pp_rl: [-64 -28  79  -9  54 -15 -42  10  12   4   1 -38  23  23 -11   8  89 -39
 -40 -61  22   0  14  58]
lh_jc: [ -8 -35   3 -54  -4   7  -8 -66  19  14  -7 -68 -12  24   2 -29 -11  48
 -27  52  22  25  29 -37]
lh_jc: [-33   6   0 -52  -2  20 -22 -38  32  21 -29 -67  48 -21  40 -55  12   2
   4 -37  26 -45 -29  37]
pp_rl: [  6 -10   2 -41  -4   9  -5 -42 -22 -17  -9 -28  12  21  -6  25  -1  23
 -45  19 -17   2  25 -42]
lf_mz: [-31  22 -29   0  -4  16 -17   2  20 -31   2   2  60   3  -3  -3  12   0
  -2 -54  14 -20 -15  -4]
pp_rl: [   8   11 -104   -4  -70    6   33   19   59   -7    7  -31   24   -7
   -7  -39   10   63   -1  -14   53    9  -55  -81]
lh_jc: [  0 -12  19   3  -3  10  13   2   4  24   3   5 -13  -4  -6 -31  -7   6
  36  -6  -3   5   4  -3]
lh_jc: [ 14 -20  11  11  -2  -2  15  -1  -9   6  14  16 -34  16 -22   3 -13  16
   9  31  -8  32  26 -32]
jj_lp: [-17 -39  44 -23  21   1 -12 -38  -1  10   6 -28 -20  32 -18  -7   5  18
 -16  29   4  32  46 -16]
ds_mn: [-38   7  21  24  20  -1 -17  39   3 -24  11  20  42  11 -22  21  55 -30
 -10 -77   3  -9  -6  18]
pp_rl: [ 17 -25  90 -14  36  -2  -3 -20 -65  16  -9  12 -36  12  -7  37   0 -29
 -12  22 -59   1  50  19]
jj_lp: [-43  15  19 -28  32  44 -46 -68 -23 -52  -2  16  73  30  -8  15 -39  -2
   1 -28 -31 -22  54  -4]
jj_lp: [-13   3  27  -2  26   2 -21  -9 -27 -27   1  15  20  17 -10  40   9 -20
 -25 -15 -23  -5  26   9]
jj_lp: [-25  25  24   3  21   3 -23  29 -39 -52  -4  23  70  13 -18  72  64 -44
 -51 -93 -33 -37  -2   9]
lf_mz: [ 11  51 -58  27  -2  16 -12 -13   1 -28   0  58  19 -25  29  -6 -90 -11
  51  24 -10 -24  -8  31]
pp_rl: [ 46  18 -49  15 -50   2  46  37  -7   7  -1  21 -11 -25  -1  -1 -10  17
  19  -4 -11  -9 -39 -44]
ds_mn: [ 22  36 -35  -1  11 -44 -22  16 -10 -18 -23 -18  -4 -28  49  60  17 -42
 -72  32   9 -28 -41  68]
jj_lp: [ 19 -35   9  36 -13 -26  36  45  26  46  20   3 -74  -2 -19 -32  16  15
  29  33  28  49  -8 -12]
lh_jc: [-29  -1  23 -40   8  37 -19 -51   1   2 -14 -23  44   3  10 -36 -19   8
  22 -30 -10 -27  17   5]
pp_rl: [ 47 -10  48 -16   1   2  23  -8 -73  11 -12  18 -32   0  -7  44  -9 -10
 -14  23 -68  -7  28 -21]
lh_jc: [ 37 -11  31  51 -20  -3  56  71 -12  55  13  55 -59 -29 -17 -34   0 -14
  83 -18 -23   9 -21   0]
ds_mn: [-14  -2   5  23   4  -5   1  31   8  -8  13  17   7   8 -20   7  28  -7
   2 -32   8   9  -3  -4]
ds_mn: [-12  15 -11 -10  -7  35  -5 -27  -3 -15  -1  17  40   1  -2 -21 -37  11
  35 -25 -16 -19  10 -17]
lh_jc: [-14  -7  26   3   0  19   8   4  13  31   0   5   3 -13   1 -52  -6  -3
  58 -33   1 -11  -5  16]
ds_mn: [ 23 -12   7   5  13 -60  -2  32   0  20  -9 -37 -57 -11  23  42  52 -27
 -71  50  24  15 -25  47]
lh_jc: [-14   5   9 -34   3  23 -14 -37  -6  -3 -15 -21  35  -1  12 -13 -10   4
   1 -19 -10 -26   6   3]
lf_mz: [ 26   2  12  35   6 -25  15  43 -17  12   6  32 -42 -13  -1  24   8 -26
   5  15 -11   9  -9  24]
lf_mz: [ -4   0  -1  27  -2 -25   8  59   6  -6   9   5   0   1 -17  29  66 -18
 -30 -40  14   6 -26   1]
ds_mn: [ 47  -1   6   5   3 -38  13  20 -37   5  -8   1 -51  -8  11  59  13 -20
 -52  53 -20   8  -4  12]
ds_mn: [  5  17  49  27  31 -21 -10  56 -68 -40   0  49  21   9 -22 105  68 -65
 -58 -61 -54 -22   6  24]
lf_mz: [  4  46  41  53  44  11 -18  27 -56 -21   1 106  15 -25  13  37 -47 -79
  60 -34 -65 -43  13  85]
jj_lp: [-30  -3  -9  21 -25  20  20  46  34   2  17  10  39   4 -35 -39  47  15
  38 -92  21   0 -26 -38]
ds_mn: [-24 -23   6  26  16 -56 -10  57  51  22  10 -43 -35   1   1   1  88 -20
 -47  -2  68  31 -35  47]
jj_lp: [-41 -75  69  19   9   0  18  25  33  32  39 -11 -35  51 -74 -43  65  33
  23 -31  30  73  43 -57]
lf_mz: [-18  15 -23  -5  -2  11 -14 -10  10 -24   0  -1  38   4   1   1  -2   4
  -5 -23   7 -12  -4  -5]
lf_mz: [ 40  16 -59  32 -21 -24  19  22  14   3   7  22 -45 -20  16   3 -40   8
  10  64  17  18 -24   1]
jj_lp: [-31 -44  64  24  38   9 -11 -15  -3  -3  34  34 -28  49 -52  -6 -10   9
  29  13  -7  57  75 -22]
pp_rl: [ 24 -11 -13  14 -31  -2  38  30  10  28   7   5 -30 -11 -11 -26   4  20
  29   2   5  14 -20 -32]
pp_rl: [ 19  42 -57  39 -26  -4  18  51  12  -7   1  40  13 -36  16  -3 -12 -16
  32 -26   6 -25 -54  17]
lf_mz: [ -9   8  40  13  21  12  -7   9 -24   2  -1  35  12  -7  -1   2  -5 -33
  32 -35 -30 -21  10  34]
[ 10  26 -85  20 -57  -3  33  58  43  -4   4  -4  28 -25  -1 -21  31  22
   7 -49  38 -12 -73 -38]	pp_rl
[ 14  31 -10   1   2 -14  -7  26 -29 -24 -15   9  25 -17  17  56  28 -36
 -44 -27 -21 -36 -28  27]	jj_lp
[ -6  16 -32 -14  -2  12 -16 -34   5 -25  -4  -4  25   5  10   2 -33  14
  -8  16   4  -7   7  -9]	lf_mz
[-16 -16  21   6  -3 -11   9  38  17  18   4 -19   1   1 -14 -11  63  -6
  -7 -46  19   4 -21   1]	pp_rl
[-29  14   3 -25   7  27 -23 -26  -8 -31  -7  -6  64  12  -4   9   8  -2
 -13 -51 -13 -28   9  -8]	jj_lp
[-43 -12  20 -15   6  31 -13 -22  26   6   4 -14  37  11 -11 -51   3  13
  37 -46  14  -5  12  -5]	ds_mn
[ -1 -16  39   7  23  -1  -5 -12  -9  18   4  12 -31   4  -1 -10 -22 -10
  24  27 -10  14  28  23]	pp_rl
[  4   2  -8  12  10 -35 -10  31 -14 -35   6  -3   0  19 -15  75  57 -16
 -82  -1   4  14  -3  -7]	lf_mz
[ -1   4 -55  33 -25  -4  15  24  45  -1  21  15 -11  -2 -10 -32 -17  27
  31  12  40  27 -19 -25]	ds_mn
[-26   5 -28   2 -10  -9  -8  28  25 -28   6 -21  42  13 -17  19  63   5
 -46 -53  30   0 -25 -22]	lf_mz
[  7  14  43  -7  -7  43  19   3 -36  24 -15  34  28 -27   5 -31 -20 -20
  73 -66 -55 -50  -5  11]	lh_jc
[ -39   12  -63  -33  -19   34  -21  -63   80   14   -9  -51   40  -17
   39 -106  -62   45   56   12   63  -14  -22   12]	ds_mn
[-26  10 -14  -7  -3  25 -11 -19  21  -8   1  -1  38   0   2 -34 -19  11
  30 -28  11 -13  -1  -2]	ds_mn
[-19   5  18  11  11   7  -8  17  -9 -17   6  20  28   8 -17  15  25 -17
   0 -48 -11  -9   4   2]	ds_mn
[-22 -24  -3 -35 -17  21   3 -34  35  20  -2 -49  13  10  -5 -58   1  42
  15  -7  27   8   3 -34]	jj_lp
[ 29 -10 -16   8  -1 -52   6  25  13  22  -5 -33 -61 -13  23  22  25  -8
 -50  66  31  22 -26  29]	ds_mn
[-11  -4 -25  21 -17  12  12  11  31   0  19  17   3   7 -20 -35 -14  26
  40 -10  21  20  -2 -32]	ds_mn
[-26   9  25  61  20  11  -1  45   8  -1  26  74   7  -3 -23 -20  -8 -31
  76 -52  -6   4   6  31]	lh_jc
[  0 -22  15 -49  -6  31   1 -73   5  28 -12 -37  -9   4  13 -56 -54  39
  32  42  -4   3  30 -21]	lf_mz
[ 11   0   7  24  -4   3  15  25 -23 -14  14  41  -3  10 -28  25   5  -3
   8 -17 -24  10  12 -29]	ds_mn
[-28   3   6 -36  11  24 -27 -49   2 -15 -11 -25  43  10   9 -11 -12   7
  -8 -14  -1 -19  17   2]	lh_jc
[ 39   7   7  17 -15  -3  31  32 -36  10  -2  34 -22 -16  -5  21  -2 -12
  13  -4 -36  -9 -10 -12]	lh_jc

gb-dq: [ 24 -22  12   4   5   3 -12  -6 -19 -23 -22  40  25  22 -29  -3  -5  27
 -41 -92  58 -14 -26  12]
gr-zd: [-45  -6 -44   8  37 -35 -35 -22   3 -14 -29 -17  24  15  17  -4 -28  -2
 -33 -16  31 -34  11  -9]
ll-zl: [ 24   5   6   4  20   5  24  -8  -3  26  -9  55  -9 -19  24  46  17  33
 -10  -3 -23  41 -34  25]
zh-qh: [ -5  36 -13   4  15  59  14 -44   1  51 -25  41 -49 -18  65  59  67 -33
  11 127 -84  67  -6  16]
tm-ms: [ 17  -3  27  12  10 -10  62  -3  25  41  24  47 -19 -53  47  68  12  16
  25  27 -76  28 -23   9]
gr-zd: [ -19  -17   16  -17    4 -105   37   30   17    3   88  -58   -2  -39
  -13  -36  -44   37   36    0    3    4   22   16]
gr-zd: [ 33   6  36   4 -81  25  28  35  27 -42  43 -32 -50 -19 -27   5 -26 -91
  52 -34 -31 -34  25 -60]
gr-zd: [ 15  16 -10 -20 -13   2  11  34  -3  14  25 -31 -17  12  -5 -45  -3   5
   9  36 -20  55 -15   5]
tm-ms: [ 18 -33  72   6  -7   4   4 -23 -24  -8   8  49  36 -21 -51  23  38  51
  12 -52  55 -51  20  37]
ll-zl: [ 10   1  -7  -1  20   3   7 -12  -8  16 -12  32  -4   3  17  13  13  20
 -23   2  -5  37 -27  21]
zh-qh: [-19   7 -31   8   6  -5 -26  65  22   5 -27 -56  66  16  -4 -34 -49  39
  19  -2  -4 -56   6 -41]
gb-dq: [ -8   1   3  -1   1   7 -23  -9 -13  -9 -13  -3  14   7 -20  -6  11   8
   0  -3  32 -21  18   8]
zh-qh: [ 33 -20  79 -14 -59 -55  44  13   0 -44  98 -14 -43 -53 -66   2 -16 -14
  54 -74  37 -23  40  11]
zh-qh: [ 34  36  10 -10 -33  37  20  54   8  24  14 -18 -18 -15  -5   0   8   8
  51  51 -51  35  -3 -10]
tm-ms: [-25 -27 -12  15  23 -89  17 -15  27 -30  24   1  -5 -29  23  34 -63 -14
 -19 -83  15 -39   1 -17]
zh-qh: [ 15  22 -26   4  -2  29 -10  17   4  -1 -32   9  -7  12  14  14 -11 -11
 -10  -9 -14  14 -20 -19]
tm-ms: [-31  12 -23  11  32  -2  -8 -43   6  16 -26  20 -13 -18  45  50  18 -14
  -5  47 -23   1  12   6]
tm-ms: [  2  31   0  -5   2  76 -17 -15 -19  40 -37  17  -1   9  11   9  69   9
  16 105 -31  34   6  21]
gr-zd: [ 25  25  20 -16 -34  15  -1  46  -8   0  23 -31  -5  -9 -41 -22   4  20
  47  17   6   9  20   3]
tm-ms: [-21  -3  -4   8  11  12 -16 -67 -10 -15 -21  31 -28  -1  17  37  29 -49
 -23   7  14  -8  18   8]
gr-zd: [-30 -20 -27   1  16 -55  14 -10  21  -9  25 -28 -12   5  30 -20 -41 -33
 -24 -10 -13   4  -9 -17]
gb-dq: [ 13 -16  23 -14 -16   5  21 -29 -15  -3  35  11 -39  10  -8 -25  29 -33
 -15  11   0  46 -10  22]
tm-ms: [ 35   0  22 -13 -46  60   0  -6 -21 -16   8   6 -34  33 -30 -36  34 -51
 -10   1   6  34 -11   0]
gr-zd: [ 12   7   5   5  34  55 -23 -31 -32  33 -62  70  33  13   5  33  62  61
 -27  22  16  19 -22  45]
gb-dq: [ -8  29 -14  -1   8 -26   8  38  19  21  10 -28   3 -35  16  22 -21  31
  44  37 -32   0  16  -7]
ll-zl: [ 10  11   5   2  -6  27   4   9   1  15  -9   8   1  -3   5  10  15   5
  14  26 -22   8  -3  -1]
tm-ms: [ 49 -27  65 -10 -54  45  10 -12 -30 -30  24  29 -15  19 -64 -28  38 -24
  -6 -55  43   0  -4  15]
ll-zl: [  7  50  -2 -18 -47  28 -26  37  -7 -16  14 -62 -32  -7 -38 -21   4 -29
  61  50   5  -1  53 -16]
gb-dq: [-19  18   1 -18  -9 -18 -44 -56 -38 -46  11 -13 -49  -4 -41   0  25 -39
  -3  -6  83  -1  59  33]
zh-qh: [ -5  -4  -6  -4   3  -3  -9  34   1  10  -2 -30  39  17 -14 -42 -13  36
   6   8   6 -11  -3  -4]
gr-zd: [ 29  21  13 -11 -64  21  12  51  13 -24  37 -50 -38  -3 -30 -28 -21 -52
  46   0 -21   2  18 -39]
ll-zl: [ 14 -44  43  19  -9  87  32  -4   9  49 -24  41  55  32  20 -21  55   5
  -8  54 -71 -13 -42 -11]
zh-qh: [ 12  -8  -5 -14   5  10 -10  29 -17  14  -4 -14  35  39 -22 -65   3  46
 -20   2  19  27 -27  16]
ll-zl: [  4 -87  53  -1 -12  25  31 -33 -12   7  29  18  39  61 -18 -92  37 -17
 -54 -10   1   0 -43  13]
gb-dq: [  4  -6 -10  16  14  10 -12  28  10   4 -40  12  53   9   2  11 -23  41
  -8 -40   5 -42 -17 -19]
zh-qh: [-87 -39  39  19  27 -81  16 -79  24   1  48 -18   8 -70  24  50  15 -23
  45  55  -7 -95  89  10]
gb-dq: [ 37  -3  63 -37 -14 -23  19  10 -45  14  66   5  -7 -16 -69 -44  46  81
  26   9  53  59   9  81]
ll-zl: [ -25  109 -119  -27   39   11  -90   13  -29    3  -71  -47  -42   22
   20    4   -7   11   -9   79   32   79   22   15]
[ 21 -19  22 -13 -17  -2  35 -28 -10  -4  42  20 -51   8   1 -19  20 -41
 -24  -4 -10  60 -25  20]	gb-dq
[-12 -16   7  -7  12 -59  26   6  10   8  46 -19  -2 -19   5 -16 -20  20
   7   3  -6  12   0  14]	gr-zd
[-21  30 -27   0   5 -26 -11   1  12  -7   2 -26 -27 -27  17  30 -20 -20
  24  21  -8  -6  31 -12]	gb-dq
[ -5  42  12 -21   3 -40   7  48  -1  34  43 -47   2 -54 -19   2   5  77
  81  78 -10  20  45  33]	gb-dq
[ -5   8   2 -12   5  12 -52  51 -26   6 -26 -43  84  28 -63 -62   3  94
  20   5  65 -44  25  16]	tm-ms
[-19  67 -64  -4  26 -59 -40  15   5 -25 -20 -27 -37 -43  13  64 -53  11
  21 -21  33   0  39  -5]	ll-zl
[-15  46 -90 -16  -5  19 -24  43  16   5 -17 -77 -35  50  38 -64 -39 -60
 -15  71 -49  66 -21 -45]	tm-ms
[ -8   3 -13 -12 -12 -38  11  29  13  -8  40 -53 -16   0  -4 -40 -35 -16
  13   7  -9  14   6 -14]	gr-zd
[ 33   6  37 -23   3 -37 -16  19 -44 -12  21  15  20 -18 -76  -9  11 103
  12 -64  98   9  14  66]	gb-dq
[ 33  -7  30   3  -7 -20  61  49  25  33  40  13   5 -38  14  19 -17  45
  34  -4 -58  23 -31  -1]	tm-ms
[ 14   3   0 -12 -20  -6  25  24   9   4  36 -25 -27   3   2 -31 -11 -20
  10  18 -30  39 -13  -8]	gr-zd
[-28 -19 -17  22  24  11 -10  -7  19  12 -39   4  47  15  31   7 -10   1
 -17   6 -22 -48  -8 -27]	ll-zl
[ 15  31 -12   9 -18  22   4  21  17  -5 -14   2 -26 -19  16  43 -15 -28
  24  -1 -33  -3   3 -31]	zh-qh
[-42 -37 -33  10  55 -59  14 -47  14   9   1  15   6   8  56   1 -21  -9
 -59  -9 -12  12 -30   7]	gr-zd
[-69  20 -63  21  70 -47 -14 -52  26  22 -38   9  -9 -35  88  80 -14 -13
 -12  57 -38 -11  18  -5]	tm-ms
[ -2   5 -27 -11  31   7  -2  -6 -14  32 -16  11   6  26  23 -26  18  30
 -34  41 -11  64 -37  28]	gr-zd
[ 48  28  14 -16 -73  50  23  56   9 -11  36 -39 -53   9 -24 -36  -5 -61
  41  20 -44  40  -5 -36]	gr-zd
[-21  43 -35  13   4   5 -29  26  21  -2 -35 -29   7 -24  17  45 -27  -3
  40  23 -17 -46  37 -36]	ll-zl
[-29  -7 -66  -3  52  27 -53  45 -10  40 -73 -37 109  86   9 -98 -13  84
 -53  40  11   2 -46  -3]	zh-qh
[-61  -8 -68   8  35 -55 -39 -17  16 -30 -22 -48  13  26  28 -23 -59 -36
 -41 -24  27 -39  13 -33]	gr-zd
[  8  -4  -5  -1   9  11  -2 -39 -15  -7 -13  40 -26  12  11  15  19 -21
 -39 -18  13  32 -20  17]	zh-qh
[ 25  34   8 -12 -72  26  -9  63  10 -36  27 -69 -30  -1 -48 -32 -29 -51
  60  -6  -1 -22  38 -48]	gr-zd
[ 49  -9  64  -7   3  33  50  -9 -21  53  19  76   0 -26  -3  29  72  69
  13  35 -30  63 -35  62]	gr-zd
[-17  18 -43 -13   7 -14 -45  61  -3  -4 -17 -74  51  37 -28 -73 -42  45
   3   3  35 -18   9 -16]	tm-ms

sbqg: [ -1   7  10  34 -12  33 -51 -56 -46 -16 -18 -15  -5  31 -12  14 -71 -11
 -12   9  18  23 -14 -26]
gjgl: [-16 -21  -6  32  23  13  30 -34   6  -3 -32 -29 -13 -24   6   2 -12   7
 -48  38  36   0 -15 -34]
gjgl: [  9 -58  54 -56 -18  51 -24  40 -19   0  12 -13   5  35 -23  46  58  22
  -7  54 -23  39  20  27]
ccqq: [  3 -13  21 -16   6  16 -33  14 -27   6 -18  11 -28  -9 -22  17  39  17
  34  46 -40   5 -28  25]
gjgl: [ 47  -8  53   8  24   6 -52 -38 -12  41 -59   0   4  -1  67  -8   9  -1
 -24 -83 -69   0 -63 -14]
sbqg: [ 18  47  23  71  12  29 -20 -40 -40 -23   8  40  -4  -5  24 -22 -33 -22
  39 -18  -1  12 -14  -8]
ccqq: [ -2  14 -43  26  19  25  10 -28 -45 -25 -46 -14   7 -28  27  15 -19  -9
 -27 -29   1  21  39 -40]
gjgl: [ 35 -25  55 -11  -4  37 -30  -9 -16  15  -8 -20  20  21  39  12   8   9
 -32 -40 -30  31   6  -3]
ccqq: [ 20 -40  52 -19  14 -22  34   6  97  55  44 -39  -3  12  -1 -32  17  41
 -38  -9 -46 -22 -50  68]
gjgl: [-22   7 -16  -4   3 -28   6 -27  16  12 -27   4  29  14  44   7 -50 -10
 -33 -76  10 -11   6 -23]
gjgl: [ 10  13  -2  40   3   9  -5 -20  -5   5  -3 -24 -22 -19 -11 -25 -36   4
  -6  13  18  -8 -28 -16]
gjgl: [ 24   0  29  13 -43  32 -26  -4 -11 -11  47 -24  18  48 -18  -9 -47 -16
 -15   2  51  24  21 -22]
gjgl: [-24 -24 -18 -18  18 -21  -2 -35  29  11 -46   2  16  39   5  29 -21 -11
 -41 -37 -27 -11 -37  -1]
gjgl: [ -5  -9  26 -38  39 -14 -27  28 -21  56 -79  19 -29 -69  53  14  52  51
  28 -39 -96 -20 -42  31]
sbqg: [ 45 -30  -1 -46 -11 -17 -20  14   7  33 -30 -61   7 -14  24  -4  39   8
 -56 -39 -19   0   8 -30]
ccqq: [ 46  -6 -36 -29 -31 -39 -18  44 -20  -9  -1 -40 -37 -55 -43 -29 102 -21
  11  99  61 -16  12 -65]
tpft: [ 10 -20  -3 -24 -10  -4  -8  13  22  -5  -2  18  25  56 -17  15  22 -36
 -13 -18  -4  -4 -21 -12]
sbqg: [ 33  11  -4  37 -10 -14 -36 -44   6   9  -1 -39 -26   7 -33 -37 -37 -15
 -14  19  16 -16 -58 -24]
ccqq: [ 44   6 -45  32  19  12 -14 -33 -42 -26 -52 -28 -18 -31  -5  -7  38 -32
 -25  16  -6  10  -8 -59]
tpft: [ 20  -4 -55 -59 -19   2 -50  53 -42  14 -55 -24  -2   0 -27  28  15  -1
   2 -51 -55  -2   9 -13]
tpft: [-29  -8  50   6 -38  16  -7  53  -3  21  12  17  -7  -4  -3  -8 -35   5
  17  42 107 -19 -23 -51]
sbqg: [ -1  47   8  46  21   9  55  35  11 -29  55  87   9 -19  14 -30  35 -22
  75  -8  -2  -9  13  31]
sbqg: [-13 -39  13 -18   9  27  37  36  23  17  -8 -19   5  -5   2  17  15  24
 -35   6   1   2   3   4]
tpft: [ 23 -13  -6  19  33  -6  22 -37  35  -4 -14   1   8  17   6  -8  31 -23
 -33 -16 -37  -5 -38   3]
gjgl: [-30 -62 -21   5  19   0  12 -59  43 -22 -41 -12   0  73 -60  40   1 -38
 -68  77  29  -7 -75 -30]
ccqq: [-27  -6 -17 -47   2 -52  -7  -8  11  24 -25 -14  -4 -21  21  13   2  28
  -7 -15 -20 -13  14  18]
sbqg: [ 11 -22  19  -4   8   7  25  26  24  19   1 -15  -3 -18   8 -10  30  14
 -20   8   4  -7 -11  -4]
ccqq: [-38   5  -6   0  13 -15 -30 -37  -6   5 -35  27 -12  21 -11  24 -41   3
  19   0 -29 -12 -47  22]
sbqg: [ 41  22 -44  17 -29  -4 -33 -30   1 -16  20 -36  16  55 -40 -20 -57 -42
 -24 -47   2   3  -3 -21]
tpft: [ 10   7 -55  27  -4  48  32  53 -22 -23  -8 -18  -7 -20 -43  -4  -4 -17
  -7  12  34   0  17 -44]
ccqq: [ -5  -1  14  -8   2   7 -12  18 -17  15   3 -14 -36 -38 -18  -3  12  41
  30  47 -21   0  -5  34]
sbqg: [-60  33  24 -32 -13 -89 -21 -67   3 -12  43  53  13   8  47  11 -21  14
  56  16  15   4  54  56]
ccqq: [ 76  -5  24   1 -30  -7  13  53  30   8  74 -43 -19 -28 -32 -65  79  -6
   5  60  40  -9   4 -15]
tpft: [-22  11 -67  -4  20  10  34  52 -32  -8 -52   3 -18 -68  -4  14  26  10
  12   2  -3 -12  28 -25]
sbqg: [-29   8 -44   0  27  24  49  50   5 -13 -11  39   6  -8 -18  21  11   2
  25 -25 -43  -8   9  32]
tpft: [ -6   4   1  14  27   2   9  24 -31   2 -39  19 -43 -81   8  -7  63  16
  37  64   5 -14 -19 -17]
tpft: [-45 -23 -26 -74  -1 -31 -23  15 -21  18 -76  11  18  -2  37  58   8  10
 -17 -44 -17  -4  24 -19]
gjgl: [  0  12  -7  17 -15   1   7   9  -4 -17  29   2 -10  -4 -27 -15  -2 -11
  19  43  43  -2   8 -12]
tpft: [ 57  31 -21  46  28  14   8 -61  -9 -37  51 -29 -19 -12 -25 -33  26   2
  15  17 -84  32  25  69]
ccqq: [ 52 -37  47  48  32 119  45  43 -18  -2  15 -49 -30 -46 -22 -12  55  40
 -25  61 -34  38  -4  18]
sbqg: [ 24  -6  12  -1  -6 -28  30  15  55  17  42 -17   2  -3  -2 -38  25  -1
 -13   3  17 -20 -10   6]
tpft: [ 23 -25 -47 -16  -8  27   3  25   3 -26 -20  -4  29  59 -42  26  25 -53
 -38 -22  -3   8  -4 -40]
ccqq: [-26  57 -51  79 -16  11  -8 -19 -49 -35   8  -6 -49 -40 -61 -30 -85 -11
  45  80  90 -15  -9 -43]
tpft: [  1   2  15  -2 -24  11 -24 -16 -14   0  21 -25   7  19  -1   3 -46  11
  -9  -6  15  18  24   4]
[ 43  -2 -34 -20 -24 -15  -4  28 -23 -29  -7  -8  17 -10   5  -6  78 -52
 -15  12  53   7  46 -81]	ccqq
[  9  22   3  17  -7 -13 -43   2  -9  24 -15   4 -31 -10 -22 -24 -29   2
  34  -1  -9 -29 -64  -2]	gjgl
[ 44   0 -17 -22  12  40  13  66 -33  -2 -33  11  29 -24  44  12  68 -13
  -8 -87 -54  18  47 -23]	sbqg
[-25 -11  19   9  -3  19  -9   2  10 -10   2  47   8  58 -30  21 -20 -25
  17  18  13  -6 -49   3]	ccqq
[-10 -10 -72 -25  -1   3  -8  25  -7  -4 -40 -22 -11  13 -61  26  -8  -7
 -11  -1 -28 -12 -14  -3]	sbqg
[ -6  -3   0   0   3  -7  -3 -11   9   2  -6   8   4  15  -1   4  -8  -6
  -3  -7  -5  -5 -16   2]	ccqq
[  17  -33    4  -12   23   -1   -8 -112    5  -58    9    1   41   84
    9   46   48  -41  -50   15  -54   58   35   29]	tpft
[  -2    5   34   34  -26   24  -29  -20  -23   32  -19  -48   -3  -15
   34  -18 -104   20  -41  -31   70    1   -9  -61]	gjgl
[ 23  -5  -1  26  -8  23  -4 -38  12 -14  24 -32  15  47 -21  -7 -42 -17
 -38 -14   2  18  -3  -2]	gjgl
[ 16   6 -35   6  20  -6  42 -34  31 -33  29   2  36  35   5   2  16 -26
 -27 -44 -43  19  40  31]	gjgl
[-44   4  28  23 -20   4  51  26  35 -18  62  48  22  26  -5  -7 -27 -17
  18  38 101  -9  15 -13]	tpft
[ 25  16  35  45 -19   4   4 -28  25 -11  65  -2  10  31  -5 -40 -33 -23
  -3  10  50   3  -8  -8]	sbqg
[   0   -6  -33  -34   -7  -21   -5   -3   32   22  -17  -22   35   46
    9   12  -49   -5  -44 -105  -40   -9    1    9]	tpft
[ 12  17 -55  31  40  42  38  65 -11  -8 -38  32 -20 -37 -33  -6  37 -12
  32 -22 -56 -22 -37   2]	sbqg
[ 44  24  33  -8 -21 -21 -30   3   7   4  49  23  18  25  17 -29  21 -20
  33 -40 -21   2   6  20]	ccqq
[ -4  10 -15 -17 -11  -1 -21   0 -25   6  -6 -23  -3 -12   4   8 -28  22
   2 -23 -19  10  32  13]	tpft
[  1  12  -8  50  25  12  49 -16  18 -12  18  -3  -8 -26   2 -26  -6   1
  -8  15  14  -3  -2   2]	tpft
[  0  -2  -8 -32  -2 -28 -30 -18 -15  12 -30 -15   0 -11  24  13   5  11
  -9 -23 -24   3  14  -1]	sbqg
[ 82 -12   4 -22 -35   2 -15  80 -13  -7  17 -10  -4 -18 -22 -33 122 -46
  10  42  46  -6   4 -73]	sbqg
